Below are the code and all the weights of a small trained network. Each question names an input and a target symbol and asks about switching units off, where a switched-off unit gives its printed mean instead of its output.

import numpy as np


def w(rows, s, z=0):
    codes = np.array(rows[::2]) - 128.0
    scale = np.full(codes.shape[1], s)
    scale[-1] = z or s
    return codes * scale


def f(y):
    return y / 2 * (1 + np.tanh(0.7978845608 * (y + 0.044715 * y**3)))


def softmax(a):
    e = np.exp(a - a.max(-1, keepdims=True))
    return e / e.sum(-1, keepdims=True)


def log_softmax(a):
    a = a - a.max(-1, keepdims=True)
    return a - np.log(np.exp(a).sum(-1, keepdims=True))


def net(x, mask):
    ids = ['αγζλξτω'.index(c) for c in x.split()]
    T = len(ids)
    res = E[ids] + P[:T]
    u = 0
    for l in range(2):
        q, k, v = (res @ M[l].T for M in (Q, K, V))
        z = softmax(np.where(np.tri(T) > 0, q @ k.T / 3**0.5, -1e9)) @ v
        res = res + np.where(mask[u], z, O[l][:, -1]) @ O[l][:, :-1]
        u += 1
        y = f(res @ A[l][:, :-1].T + A[l][:, -1])
        res = res + np.where(mask[u : u + 16], y, B[l][:, -1]) @ B[l][:, :-1]
        u += 16
    return log_softmax(res[-1] @ U[:, :-1].T + U[:, -1])


Q, K, V, O, A, B = {}, {}, {}, {}, {}, {}
E = w([
[142,175,106,110,254,186,129,47,165],'α',
[186,189,141,159,155,36,132,126,198],'γ',
[73,89,111,100,115,125,88,16,56],'ζ',
[186,122,161,25,134,56,186,98,134],'λ',
[60,117,141,92,250,113,75,167,71],'ξ',
[151,187,133,109,107,174,5,144,92],'τ',
[138,189,179,89,72,143,215,181,69],'ω',
],0.0089)
P = w([
[121,138,253,72,135,114,125,129,114],'0',
[168,101,247,196,136,117,126,142,79],'1',
[158,129,121,106,134,111,149,151,52],'2',
[196,13,152,209,113,153,115,196,131],'3',
[97,118,183,102,80,133,104,138,233],'4',
[172,25,66,153,103,176,126,239,180],'5',
[102,216,6,123,121,100,153,156,91],'6',
[121,98,25,64,87,139,114,223,226],'7',
[185,187,141,131,85,83,57,118,190],'8',
[72,186,81,115,72,101,92,168,232],'9',
],0.0061)
Q[0] = w([
[58,127,110,70,75,152,110,154,228],'L0H0',
[142,134,254,131,143,137,103,78,127],'L0H0',
[189,5,90,169,123,179,140,172,158],'L0H0',
],0.027)
K[0] = w([
[153,67,5,127,111,146,155,180,143],'L0H0',
[154,206,84,113,152,78,132,101,34],'L0H0',
[202,52,184,204,152,161,134,123,85],'L0H0',
],0.024)
V[0] = w([
[57,104,41,97,97,95,161,23,121],'L0H0',
[220,130,160,85,42,17,57,86,130],'L0H0',
[1,91,141,145,134,114,103,198,28],'L0H0',
],0.0088)
O[0] = w([
[107,2,69,163,157,172,150,210,150,214],'L0H0',
[224,85,164,12,146,133,100,181,147,222],'L0H0',
[118,189,131,219,174,158,168,170,61,254],'L0H0',
],0.0062,0.0019)
A[0] = w([
[118,104,97,190,90,190,132,154,102,112],'L0N0',
[153,159,120,146,141,65,119,160,159,74],'L0N1',
[141,114,179,103,130,148,143,166,95,96],'L0N2',
[144,141,127,186,142,35,208,118,119,61],'L0N3',
[102,134,107,190,148,138,100,86,128,65],'L0N4',
[81,84,146,152,88,65,131,70,96,123],'L0N5',
[118,56,111,140,115,119,163,75,102,193],'L0N6',
[147,170,62,123,139,82,116,134,81,128],'L0N7',
[135,132,152,119,134,135,144,163,90,14],'L0N8',
[121,91,107,189,165,160,78,107,123,177],'L0N9',
[153,94,62,153,102,168,142,140,147,124],'L0N10',
[174,129,152,137,85,94,81,126,122,11],'L0N11',
[122,74,134,135,124,80,67,138,122,239],'L0N12',
[30,126,192,103,186,74,119,178,148,217],'L0N13',
[63,112,136,87,149,243,127,61,63,185],'L0N14',
[77,135,178,142,2,101,219,202,78,71],'L0N15',
],0.0081,0.0012)
B[0] = w([
[53,198,136,84,136,88,167,133,96,163],'L0N0',
[205,144,100,149,78,76,136,168,123,122],'L0N1',
[54,128,169,82,178,143,140,140,113,158],'L0N2',
[106,81,192,114,61,102,215,166,254,122],'L0N3',
[66,182,100,139,131,140,135,125,188,150],'L0N4',
[146,90,58,135,64,126,94,141,126,167],'L0N5',
[76,39,123,125,74,99,154,101,117,175],'L0N6',
[106,93,169,168,90,162,110,173,199,155],'L0N7',
[52,119,170,126,133,168,159,129,140,131],'L0N8',
[69,176,86,83,128,82,95,147,179,196],'L0N9',
[110,119,131,122,169,67,108,109,77,153],'L0N10',
[95,109,133,30,76,163,170,120,137,132],'L0N11',
[160,173,80,39,113,53,104,154,95,190],'L0N12',
[222,93,44,174,142,90,149,176,9,180],'L0N13',
[117,168,206,207,141,17,54,113,154,253],'L0N14',
[121,185,25,82,193,119,168,9,122,145],'L0N15',
],0.0085,0.0035)
Q[1] = w([
[92,212,180,118,94,67,137,185,42],'L1H0',
[150,191,86,77,206,1,21,123,156],'L1H0',
[199,133,115,240,58,172,134,89,96],'L1H0',
],0.0077)
K[1] = w([
[127,205,136,114,152,163,107,126,150],'L1H0',
[140,165,2,121,71,196,126,190,149],'L1H0',
[64,118,211,106,123,128,178,137,59],'L1H0',
],0.0096)
V[1] = w([
[62,102,119,114,104,202,1,54,56],'L1H0',
[133,87,205,166,21,25,171,122,56],'L1H0',
[141,168,89,174,5,167,79,229,108],'L1H0',
],0.0086)
O[1] = w([
[110,111,254,94,189,48,68,71,117,251],'L1H0',
[67,205,36,37,140,65,142,152,166,174],'L1H0',
[20,116,213,33,140,188,132,138,99,28],'L1H0',
],0.006,0.0024)
A[1] = w([
[189,241,127,101,68,159,92,77,121,119],'L1N0',
[232,254,160,88,211,202,129,186,119,209],'L1N1',
[238,28,128,4,155,171,118,100,123,85],'L1N2',
[207,217,208,148,161,135,190,165,146,91],'L1N3',
[94,65,134,222,217,71,84,146,158,174],'L1N4',
[184,105,162,180,165,155,149,168,234,199],'L1N5',
[200,98,201,116,112,112,147,86,33,77],'L1N6',
[118,56,160,69,106,74,95,222,139,247],'L1N7',
[144,116,9,145,150,54,120,107,160,252],'L1N8',
[205,152,131,68,64,105,94,16,206,224],'L1N9',
[136,128,129,111,224,182,71,62,171,200],'L1N10',
[164,46,222,152,114,102,238,139,79,137],'L1N11',
[121,70,193,164,223,126,247,159,150,22],'L1N12',
[223,114,182,96,137,51,112,164,149,153],'L1N13',
[105,22,158,196,100,160,120,29,60,126],'L1N14',
[57,175,101,59,185,159,87,146,67,188],'L1N15',
],0.0067,0.0016)
B[1] = w([
[154,136,130,112,100,149,73,55,177,167],'L1N0',
[171,50,180,227,102,208,143,109,90,214],'L1N1',
[85,105,113,122,176,71,254,119,198,176],'L1N2',
[166,74,114,170,148,186,173,168,168,167],'L1N3',
[146,198,127,170,107,124,144,90,47,248],'L1N4',
[105,53,118,188,157,95,89,146,121,153],'L1N5',
[89,200,116,88,134,124,93,177,152,159],'L1N6',
[176,128,84,59,80,153,84,176,67,234],'L1N7',
[126,101,94,150,147,31,184,97,97,253],'L1N8',
[118,185,127,93,146,144,52,98,237,223],'L1N9',
[78,223,138,179,54,88,158,157,101,175],'L1N10',
[95,144,134,44,138,168,169,105,112,129],'L1N11',
[184,117,88,139,109,131,183,100,96,139],'L1N12',
[47,47,68,122,92,174,116,189,123,206],'L1N13',
[198,185,103,150,140,170,56,179,151,155],'L1N14',
[91,179,186,86,169,98,138,110,104,218],'L1N15',
],0.009,0.0068)
U = w([
[93,174,155,211,186,134,198,55,159,153],'α',
[190,104,100,208,68,144,76,128,142,126],'γ',
[82,186,92,106,89,46,72,78,110,180],'ζ',
[72,64,103,109,133,107,176,175,189,5],'λ',
[126,118,123,131,160,113,164,162,2,205],'ξ',
[96,151,219,99,103,224,78,163,137,156],'τ',
[177,137,109,45,141,154,231,30,130,71],'ω',
],0.0038,0.002)

Each question gives the input, a string of symbols that net reads in full, and the target symbol t.
The units are the heads (3 rows each of Q, K, V and O) and the neurons (one row each of A and B). Each row of codes is followed by its name. A weight is (code - 128) times the scale printed after its matrix; where a second scale follows, it is the last column's (O, A, B and U).
mask holds one flag per unit, layer by layer, with each layer's heads first. A switched-off unit (its flag False) gives its mean, the last column of its rows in O or B, instead of its output. The means were averaged over made-up inputs and are rounded, as every weight is.
A unit's drop is (log p(t) with every unit on - log p(t) with that unit switched off) / (log p(t) with every unit on - log p(t) with every unit switched off).
The circuit of an input: a set's keep is (log p(t) with only the set's units on - log p(t) with every unit switched off) / (log p(t) with every unit on - log p(t) with every unit switched off). Starting from the 12 units with the biggest drops (on a tie, the unit counted first), units are removed one at a time, each time the one whose removal leaves the highest keep (on an exact tie, the one counted first), for as long as the keep stays at least 0.8.
circuit, biggest first: the units of the circuit, biggest drop first
top k neurons: the k neurons with the biggest drops, biggest first
top k neurons in layer l: the k neurons of layer l with the biggest drops, biggest first
drop of u: that unit's drop, to one decimal
input τ α ζ ζ α, target ξ: top 2 neurons in layer 0	[L0N5, L0N13]
input ξ ζ α ζ α ζ ζ τ τ, target τ: circuit, biggest first	[L1H0, L1N8]
input γ α ω, target ω: top neuron	[L0N15]
input α ζ ζ λ, target λ: circuit, biggest first	[L1N13, L1N2, L0N14, L1N4]
input ζ ζ λ τ α, target λ: circuit, biggest first	[L0H0, L1N2, L1N13]
input ζ ζ τ ζ τ τ α, target τ: circuit, biggest first	[L0H0, L1H0, L1N8]
input γ ζ ζ ω ζ ω ξ ω ζ, target α: circuit, biggest first	[L0H0, L1N7]
input ζ λ ζ α ζ τ, target τ: circuit, biggest first	[L1H0, L1N8, L0N6]
input ω ω λ ω ζ τ γ α ζ, target ω: top 2 neurons	[L1N2, L0N1]
input ζ α ω ξ ζ, target γ: top 2 neurons	[L0N15, L0N14]
input τ τ ξ γ, target τ: top 2 neurons	[L1N8, L1N9]
input ω ζ τ ω λ ζ γ ζ ζ, target ω: top 3 neurons in layer 0	[L0N1, L0N14, L0N12]
input α τ τ ζ ω ξ, target ξ: top 2 neurons	[L0N13, L1N9]
input ζ ζ ζ ω α, target γ: top 2 neurons in layer 0	[L0N9, L0N14]
input α α γ, target λ: top neuron	[L0N3]
input α α ζ α λ α, target ζ: top 2 neurons	[L1N1, L0N5]
input λ τ γ, target λ: top 2 neurons	[L1N2, L1N13]
input ζ α ω ζ ζ, target γ: top 3 neurons in layer 0	[L0N15, L0N14, L0N6]
input τ ξ ω ξ, target α: top 2 neurons	[L1N7, L0N4]
input ω ζ α, target γ: top neuron in layer 0	[L0N15]
input ξ ζ τ ζ τ λ ζ, target τ: top 2 neurons in layer 1	[L1N8, L1N4]
input τ α τ α ξ τ τ ξ, target τ: top 2 neurons in layer 1	[L1N8, L1N6]
input ζ ξ τ α, target α: drop of L0H0	0.5
input α α γ ζ, target ζ: drop of L0H0	0.6
